Below is a small trained network, with its code and all its weights. Each question gives an input and a class and asks what happens when units are switched off, that is, made to give their printed mean instead of their output.

import numpy as np


def w(rows, s, z=0):
    codes = np.array(rows[::2]) - 128.0
    scale = np.full(codes.shape[1], s)
    scale[-1] = z or s
    return codes * scale


def norm(h):
    return h / np.sqrt((h * h).mean(-1, keepdims=True) + 1e-5)


def f(y):
    return np.maximum(y, 0)


def log_softmax(a):
    a = a - a.max(-1, keepdims=True)
    return a - np.log(np.exp(a).sum(-1, keepdims=True))


def net(x, mask):
    res = np.array(x, float).reshape(1, 4) / 4 @ E
    u = 0
    for l in range(2):
        y = f(norm(res) @ A[l][:, :-1].T + A[l][:, -1])
        res = res + np.where(mask[u : u + 16], y, B[l][:, -1]) @ B[l][:, :-1]
        u += 16
    return log_softmax(norm(res)[-1] @ U[:, :-1].T + U[:, -1])


A, B = {}, {}
E = w([
[47,70,88,66],'x0',
[157,166,5,146],'x1',
[129,127,128,127],'x2',
[142,158,104,29],'x3',
],0.002)
A[0] = w([
[83,84,104,73,104],'L0N0',
[144,217,146,183,254],'L0N1',
[122,178,205,158,157],'L0N2',
[153,116,150,254,165],'L0N3',
[114,208,63,141,66],'L0N4',
[55,49,105,138,122],'L0N5',
[84,118,133,221,148],'L0N6',
[51,75,107,219,126],'L0N7',
[150,106,114,150,98],'L0N8',
[188,158,130,182,31],'L0N9',
[125,51,180,130,141],'L0N10',
[153,84,21,201,94],'L0N11',
[166,199,151,97,109],'L0N12',
[154,78,172,111,114],'L0N13',
[202,136,150,124,144],'L0N14',
[119,129,57,141,78],'L0N15',
],0.0059,0.0028)
B[0] = w([
[169,54,114,106,185],'L0N0',
[201,108,128,48,253],'L0N1',
[72,167,108,90,191],'L0N2',
[89,72,84,18,239],'L0N3',
[218,116,109,135,184],'L0N4',
[154,167,170,229,207],'L0N5',
[201,56,112,147,204],'L0N6',
[131,199,189,186,217],'L0N7',
[93,155,105,147,140],'L0N8',
[24,36,63,187,168],'L0N9',
[158,88,139,166,190],'L0N10',
[52,203,106,129,221],'L0N11',
[67,171,218,253,173],'L0N12',
[129,130,68,132,159],'L0N13',
[134,207,176,147,178],'L0N14',
[97,175,132,124,173],'L0N15',
],0.0037,0.0041)
A[1] = w([
[26,253,192,134,31],'L1N0',
[183,125,164,125,240],'L1N1',
[161,161,47,137,153],'L1N2',
[140,154,171,110,235],'L1N3',
[77,126,132,214,234],'L1N4',
[199,84,137,67,253],'L1N5',
[88,243,84,182,182],'L1N6',
[111,119,30,58,101],'L1N7',
[170,184,192,113,211],'L1N8',
[171,164,78,76,141],'L1N9',
[124,128,38,114,110],'L1N10',
[124,175,154,79,144],'L1N11',
[135,131,70,128,151],'L1N12',
[49,155,176,133,104],'L1N13',
[196,196,106,163,113],'L1N14',
[123,223,104,174,224],'L1N15',
],0.0058,0.0015)
B[1] = w([
[183,254,126,219,182],'L1N0',
[117,77,117,129,197],'L1N1',
[139,107,160,148,224],'L1N2',
[125,89,124,126,180],'L1N3',
[170,163,125,129,204],'L1N4',
[67,177,90,62,219],'L1N5',
[111,146,125,56,252],'L1N6',
[176,123,175,186,223],'L1N7',
[112,80,122,95,198],'L1N8',
[120,89,147,180,213],'L1N9',
[147,122,142,163,206],'L1N10',
[102,136,102,147,168],'L1N11',
[146,134,152,154,186],'L1N12',
[189,212,46,154,157],'L1N13',
[90,85,121,105,212],'L1N14',
[91,122,118,79,243],'L1N15',
],0.0066,0.0038)
U = w([
[73,82,119,46,233],'0',
[186,76,164,218,125],'1',
[138,249,108,140,2],'2',
],0.014,0.00087)

Each question gives the input, the list of numbers given to net, and the class t.
The units are the neurons (one row each of A and B). Each row of codes is followed by its name. A weight is (code - 128) times the scale printed after its matrix; where a second scale follows, it is the last column's (A, B and U).
mask holds one flag per neuron, layer by layer. A switched-off neuron (its flag False) gives its mean, the last column of its row in B, instead of its output. The means were averaged over made-up inputs and are rounded, as every weight is.
A unit's drop is (log p(t) with every unit on - log p(t) with that unit switched off) / (log p(t) with every unit on - log p(t) with every unit switched off).
most important unit: the unit with the biggest drop
top k neurons: the k neurons with the biggest drops, biggest first
top k neurons in layer l: the k neurons of layer l with the biggest drops, biggest first
drop when u is switched off: that unit's drop, to one decimal
input [3,5,0,1], class 1: top neuron -> (L1N7)
input [1,4,2,-5], class 2: top 2 neurons in layer 0 -> (L0N11 L0N7)
input [-6,-5,-2,-1], class 0: top 2 neurons -> (L0N1 L0N11)
input [1,-1,6,-2], class 1: top 3 neurons -> (L0N1 L0N6 L0N7)
input [0,8,-5,8], class 0: top 2 neurons -> (L1N0 L0N9)
input [0,5,0,-2], class 1: top 2 neurons -> (L1N7 L0N4)
input [6,6,6,0], class 2: top 2 neurons in layer 0 -> (L0N1 L0N11)
input [-5,0,-6,-6], class 0: top 2 neurons in layer 1 -> (L1N5 L1N0)
input [-6,-7,-8,2], class 2: top 4 neurons -> (L0N2 L1N0 L0N6 L0N12)
input [4,-2,-6,0], class 1: top 2 neurons in layer 0 -> (L0N5 L0N1)
input [-8,-7,4,0], class 0: top 3 neurons in layer 0 -> (L0N1 L0N11 L0N7)
input [4,0,7,-1], class 1: top 3 neurons in layer 0 -> (L0N0 L0N11 L0N1)
input [-3,-6,-8,1], class 2: top 4 neurons -> (L0N2 L0N6 L1N0 L0N0)
input [-7,0,1,-5], class 0: top 2 neurons -> (L0N1 L1N5)
input [-2,4,-5,2], class 0: most important unit -> L0N4
input [0,-1,-6,1], class 2: top 4 neurons -> (L0N1 L0N6 L0N4 L0N3)
input [6,1,7,-1], class 2: top 2 neurons in layer 0 -> (L0N1 L0N6)
input [5,-6,-6,-2], class 1: top 2 neurons -> (L0N1 L0N11)
input [6,0,-1,-5], class 1: top 2 neurons -> (L0N6 L0N0)
input [-3,-1,-1,-5], class 0: most important unit -> L1N5
input [-2,-7,-7,5], class 2: drop when L1N0 is switched off -> 0.1
input [-2,-6,1,5], class 2: drop when L1N0 is switched off -> 0.1
input [-5,-4,1,-8], class 0: drop when L0N3 is switched off -> 0.2
input [4,6,-2,-8], class 2: drop when L0N11 is switched off -> 0.5
